Below is a small trained network, with its code and all its weights. Each question gives an input and a class and asks what happens when units are switched off, that is, made to give their printed mean instead of their output.

import numpy as np


def w(rows, s, z=0):
    codes = np.array(rows[::2]) - 128.0
    scale = np.full(codes.shape[1], s)
    scale[-1] = z or s
    return codes * scale


def f(y):
    return np.maximum(y, 0)


def log_softmax(a):
    a = a - a.max(-1, keepdims=True)
    return a - np.log(np.exp(a).sum(-1, keepdims=True))


def net(x, mask):
    res = np.array(x, float).reshape(1, 5) / 4 @ E
    y = f(res @ A[0][:, :-1].T + A[0][:, -1])
    res = res + np.where(mask, y, B[0][:, -1]) @ B[0][:, :-1]
    return log_softmax(res[-1] @ U[:, :-1].T + U[:, -1])


A, B = {}, {}
E = w([
[93,141,48,142,118,24,90,78],'x0',
[133,147,108,240,130,195,21,109],'x1',
[222,225,1,156,72,107,133,80],'x2',
[171,189,151,219,35,69,180,115],'x3',
[108,140,73,119,113,223,184,53],'x4',
],0.0049)
A[0] = w([
[180,165,57,152,100,108,156,114,243],'neuron 1',
[125,121,139,119,136,125,108,141,187],'neuron 2',
[134,149,62,183,116,72,115,111,193],'neuron 3',
[94,123,129,126,123,211,149,105,250],'neuron 4',
[122,116,129,103,138,131,123,141,220],'neuron 5',
[126,118,84,161,157,146,7,135,147],'neuron 6',
[60,96,132,42,153,168,134,116,185],'neuron 7',
[134,119,177,162,130,172,104,151,177],'neuron 8',
[198,159,67,88,127,191,159,139,190],'neuron 9',
[121,117,110,138,138,117,72,126,131],'neuron 10',
[121,107,191,89,145,46,132,156,176],'neuron 11',
[138,139,95,161,114,70,114,104,199],'neuron 12',
[113,136,119,115,129,155,144,120,167],'neuron 13',
[128,135,111,143,123,108,123,116,160],'neuron 14',
[131,141,114,164,108,53,143,118,117],'neuron 15',
[142,149,122,165,106,59,142,117,115],'neuron 16',
[122,108,194,97,139,76,111,148,199],'neuron 17',
[124,138,195,207,125,206,126,125,156],'neuron 18',
[113,108,178,73,145,74,136,146,176],'neuron 19',
[127,137,82,167,117,86,106,110,164],'neuron 20',
],0.012,0.0018)
B[0] = w([
[209,218,104,73,81,68,120,54,242],'neuron 1',
[132,136,167,118,159,120,123,121,164],'neuron 2',
[61,209,9,152,88,97,132,122,228],'neuron 3',
[153,17,65,158,145,174,129,108,209],'neuron 4',
[111,109,160,110,151,114,161,104,175],'neuron 5',
[47,210,172,107,188,201,12,110,223],'neuron 6',
[81,31,97,112,235,86,192,105,253],'neuron 7',
[154,106,216,218,123,132,90,138,193],'neuron 8',
[228,98,139,37,97,149,136,49,219],'neuron 9',
[88,164,134,107,166,148,86,121,170],'neuron 10',
[107,150,179,41,85,129,187,248,243],'neuron 11',
[82,196,72,177,105,93,160,128,206],'neuron 12',
[147,103,96,131,153,136,137,114,162],'neuron 13',
[114,157,81,139,123,126,127,144,162],'neuron 14',
[117,163,127,202,127,27,169,129,194],'neuron 15',
[124,140,122,191,131,13,159,121,194],'neuron 16',
[115,160,191,57,112,138,164,209,229],'neuron 17',
[191,70,139,239,42,190,91,175,211],'neuron 18',
[117,116,146,43,100,132,186,238,231],'neuron 19',
[64,189,40,139,105,135,109,132,200],'neuron 20',
],0.018,0.0068)
U = w([
[230,142,112,67,90,133,130,55,109],'0',
[106,129,200,61,120,114,187,225,253],'1',
[106,32,89,126,220,139,175,91,189],'2',
[104,188,72,198,76,3,173,128,22],'3',
[195,65,158,234,79,193,109,156,139],'4',
[57,187,72,129,141,159,71,103,61],'5',
[99,130,202,170,181,177,48,139,2],'6',
],0.0052,0.00066)

Each question gives the input, the list of numbers given to net, and the class t.
The units are the neurons (one row each of A and B). Each row of codes is followed by its name. A weight is (code - 128) times the scale printed after its matrix; where a second scale follows, it is the last column's (A, B and U).
mask holds one flag per neuron, in row order. A switched-off neuron (its flag False) gives its mean, the last column of its row in B, instead of its output. The means were averaged over made-up inputs and are rounded, as every weight is.
A unit's drop is (log p(t) with every unit on - log p(t) with that unit switched off) / (log p(t) with every unit on - log p(t) with every unit switched off).
The circuit of an input: a set's keep is (log p(t) with only the set's units on - log p(t) with every unit switched off) / (log p(t) with every unit on - log p(t) with every unit switched off). Starting from the 12 units with the biggest drops (on a tie, the unit counted first), units are removed one at a time, each time the one whose removal leaves the highest keep (on an exact tie, the one counted first), for as long as the keep stays at least 0.8.
circuit, biggest first: the units of the circuit, biggest drop first
k most important neurons: the k neurons with the biggest drops, biggest first
drop when u is switched off: that unit's drop, to one decimal
input [-7,-1,-3,-2,0], class 4: circuit, biggest first => neuron 18; neuron 8
input [-4,0,-8,0,3], class 4: 2 most important neurons => neuron 18; neuron 8
input [8,7,-1,-2,-8], class 5: circuit, biggest first => neuron 6
input [-4,5,-8,-6,-3], class 6: 2 most important neurons => neuron 6; neuron 8
input [-5,7,6,-4,8], class 0: 2 most important neurons => neuron 9; neuron 1
input [3,6,-1,-7,6], class 2: 2 most important neurons => neuron 7; neuron 4
input [-2,4,-4,-7,5], class 2: 2 most important neurons => neuron 7; neuron 4
input [5,-4,-8,1,7], class 2: 2 most important neurons => neuron 7; neuron 4
input [2,8,3,2,0], class 5: 2 most important neurons => neuron 6; neuron 10
input [6,4,8,-5,-6], class 5: 3 most important neurons => neuron 6; neuron 10; neuron 20
input [-7,-7,-3,7,6], class 4: 2 most important neurons => neuron 18; neuron 4
input [8,8,-8,0,-1], class 6: drop when neuron 8 is switched off => 0.1
input [-2,-7,3,4,6], class 0: drop when neuron 9 is switched off => 0.1
input [-5,2,-2,-7,0], class 2: circuit, biggest first => neuron 7
input [-1,4,0,-4,-8], class 6: drop when neuron 6 is switched off => 0.5
